Below is a small trained network, with its code and all its weights. Each question gives an input and a target symbol and asks what happens when units are switched off, that is, made to give their printed mean instead of their output.

import numpy as np


def w(rows, s, z=0):
    codes = np.array(rows[::2]) - 128.0
    scale = np.full(codes.shape[1], s)
    scale[-1] = z or s
    return codes * scale


def f(y):
    return np.maximum(y, 0)


def softmax(a):
    e = np.exp(a - a.max(-1, keepdims=True))
    return e / e.sum(-1, keepdims=True)


def log_softmax(a):
    a = a - a.max(-1, keepdims=True)
    return a - np.log(np.exp(a).sum(-1, keepdims=True))


def net(x, mask):
    ids = ['ΓΦΨδεζθλμξτω'.index(c) for c in x.split()]
    T = len(ids)
    res = E[ids] + P[:T]
    u = 0
    for l in range(2):
        r = res
        for j in range(2):
            rows = slice(2 * j, 2 * j + 2)
            q, k, v = (r @ M[l][rows].T for M in (Q, K, V))
            z = softmax(np.where(np.tri(T) > 0, q @ k.T / 2**0.5, -1e9)) @ v
            o = O[l][rows]
            res = res + np.where(mask[u + j], z, o[:, -1]) @ o[:, :-1]
        u += 2
        y = f(res @ A[l][:, :-1].T + A[l][:, -1])
        res = res + np.where(mask[u : u + 4], y, B[l][:, -1]) @ B[l][:, :-1]
        u += 4
    return log_softmax(res[-1] @ U[:, :-1].T + U[:, -1])


Q, K, V, O, A, B = {}, {}, {}, {}, {}, {}
E = w([
[198,86,117,76,105],'Γ',
[46,173,186,212,147],'Φ',
[176,119,179,142,109],'Ψ',
[160,133,168,65,132],'δ',
[93,194,93,119,144],'ε',
[131,152,136,91,74],'ζ',
[128,56,75,210,115],'θ',
[148,178,66,157,195],'λ',
[124,127,60,24,157],'μ',
[125,141,159,130,255],'ξ',
[122,61,223,222,196],'τ',
[135,125,67,53,67],'ω',
],0.023)
P = w([
[162,57,125,67,120],'0',
[86,23,126,102,65],'1',
[82,61,104,131,89],'2',
[70,55,96,159,95],'3',
[84,60,81,182,119],'4',
[107,85,83,183,154],'5',
[72,85,81,194,150],'6',
[106,119,71,192,191],'7',
[93,98,65,183,171],'8',
[106,114,64,189,210],'9',
[107,102,48,206,171],'10',
[127,168,94,199,245],'11',
[125,132,88,190,241],'12',
[137,171,94,198,251],'13',
],0.0021)
Q[0] = w([
[177,160,132,141,146],'0.h1',
[91,167,105,100,129],'0.h1',
[124,148,116,77,123],'0.h2',
[96,89,59,136,254],'0.h2',
],0.035)
K[0] = w([
[75,159,136,182,117],'0.h1',
[209,183,75,168,139],'0.h1',
[239,171,60,155,129],'0.h2',
[30,206,63,250,224],'0.h2',
],0.023)
V[0] = w([
[225,139,116,135,158],'0.h1',
[157,136,111,186,66],'0.h1',
[110,123,108,98,133],'0.h2',
[76,2,147,79,144],'0.h2',
],0.0062)
O[0] = w([
[253,154,199,116,197,170],'0.h1',
[83,113,90,200,77,36],'0.h1',
[123,100,130,99,121,172],'0.h2',
[105,115,70,159,187,253],'0.h2',
],0.0035,0.0014)
A[0] = w([
[123,189,5,179,86,47],'0.n1',
[70,238,93,39,129,50],'0.n2',
[11,76,101,69,238,10],'0.n3',
[144,21,26,99,107,7],'0.n4',
],0.011,0.0015)
B[0] = w([
[179,17,106,90,99,178],'0.n1',
[62,6,154,167,105,253],'0.n2',
[193,85,164,122,189,202],'0.n3',
[36,222,145,153,254,216],'0.n4',
],0.0094,0.0061)
Q[1] = w([
[111,105,168,116,166],'1.h1',
[137,3,152,102,163],'1.h1',
[116,141,135,152,110],'1.h2',
[151,186,50,142,92],'1.h2',
],0.038)
K[1] = w([
[126,160,100,94,109],'1.h1',
[203,122,30,73,96],'1.h1',
[96,109,149,119,144],'1.h2',
[164,2,101,151,135],'1.h2',
],0.033)
V[1] = w([
[85,222,200,46,76],'1.h1',
[89,210,77,84,155],'1.h1',
[170,204,24,16,114],'1.h2',
[129,3,177,84,60],'1.h2',
],0.0055)
O[1] = w([
[75,204,235,141,154,95],'1.h1',
[96,101,161,138,120,5],'1.h1',
[183,137,36,100,121,20],'1.h2',
[157,2,80,107,75,156],'1.h2',
],0.0082,0.003)
A[1] = w([
[63,162,97,69,50,57],'1.n1',
[170,161,159,156,5,21],'1.n2',
[160,126,153,218,96,4],'1.n3',
[85,115,154,88,123,160],'1.n4',
],0.016,0.0039)
B[1] = w([
[111,175,32,92,119,155],'1.n1',
[169,200,127,251,139,174],'1.n2',
[118,70,143,50,151,175],'1.n3',
[105,138,123,75,91,254],'1.n4',
],0.011,0.0079)
U = w([
[158,255,65,108,179,178],'Γ',
[75,168,148,160,107,110],'Φ',
[197,169,136,196,100,218],'Ψ',
[195,177,128,34,91,211],'δ',
[91,99,105,164,66,65],'ε',
[120,208,55,166,58,218],'ζ',
[99,156,61,202,153,133],'θ',
[198,135,27,122,138,108],'λ',
[122,145,81,80,178,32],'μ',
[199,172,101,110,187,37],'ξ',
[155,105,143,150,142,1],'τ',
[95,186,35,94,123,70],'ω',
],0.0077,0.0071)

Each question gives the input, a string of symbols that net reads in full, and the target symbol t.
The units are the heads (2 rows each of Q, K, V and O) and the neurons (one row each of A and B). Each row of codes is followed by its name. A weight is (code - 128) times the scale printed after its matrix; where a second scale follows, it is the last column's (O, A, B and U).
mask holds one flag per unit, layer by layer, with each layer's heads first. A switched-off unit (its flag False) gives its mean, the last column of its rows in O or B, instead of its output. The means were averaged over made-up inputs and are rounded, as every weight is.
A unit's drop is (log p(t) with every unit on - log p(t) with that unit switched off) / (log p(t) with every unit on - log p(t) with every unit switched off).
The circuit of an input: a set's keep is (log p(t) with only the set's units on - log p(t) with every unit switched off) / (log p(t) with every unit on - log p(t) with every unit switched off). Starting from all 12 units, units are removed one at a time, each time the one whose removal leaves the highest keep (on an exact tie, the one counted first), for as long as the keep stays at least 0.8.
circuit, biggest first: the units of the circuit, biggest drop first
unit that matters most: the unit with the biggest drop
top k neurons: the k neurons with the biggest drops, biggest first
k most important neurons of layer l: the k neurons of layer l with the biggest drops, biggest first
heads that matter: for each layer, one digit per head in row order, 1 if its drop is at least 0.15 and else 0, layers parted by /
drop of u: that unit's drop, to one decimal
input Ψ μ Γ, target Γ: unit that matters most => 0.n4
input Ψ δ δ ζ ω δ δ ζ ω τ δ ζ, target ζ: top 4 neurons => (0.n4 0.n3 1.n1 1.n2)
input δ λ Ψ δ τ θ θ θ, target λ: top 3 neurons => (0.n1 0.n2 1.n2)
input δ δ θ δ δ τ δ Φ δ δ ε ζ δ δ, target Φ: circuit, biggest first => (1.h2 0.n1)
input μ Ψ μ ε μ ω, target ω: circuit, biggest first => (1.n1 0.n3)
input Ψ ε Φ δ Φ ε, target Φ: circuit, biggest first => (1.h2 0.n2)
input Ψ δ τ Ψ μ, target μ: top 2 neurons => (0.n4 0.n3)
input ζ δ ω Φ ε, target ε: heads that matter => 00 / 00
input δ θ δ λ ε ξ θ ξ δ Ψ λ θ, target λ: 2 most important neurons of layer 0 => (0.n1 0.n3)
input ε δ δ δ δ δ θ ε λ δ μ ζ, target λ: heads that matter => 00 / 11
input δ θ Ψ δ δ λ δ θ θ Ψ ω ω, target λ: heads that matter => 00 / 11
input Ψ δ ε δ θ ε Ψ ζ ξ, target ξ: heads that matter => 00 / 00
input δ τ ε ζ ω ω δ μ, target μ: 3 most important neurons of layer 0 => (0.n4 0.n2 0.n3)
input Ψ δ δ Φ δ, target Φ: circuit, biggest first => (1.h2)
input δ δ δ θ δ ω Ψ λ δ δ δ, target λ: top 3 neurons => (0.n1 0.n4 1.n4)
input δ ω δ ζ ε ζ λ δ ζ δ, target λ: 2 most important neurons of layer 0 => (0.n1 0.n4)
input Ψ δ τ δ δ δ δ ω ω, target ω: drop of 0.n2 => 0.0
input δ ω δ δ ξ, target ξ: drop of 0.n3 => 0.9
input Ψ θ θ δ δ λ, target λ: drop of 1.h1 => 0.3
input ε Ψ δ ζ, target ζ: most important neuron of layer 0 => (0.n4)
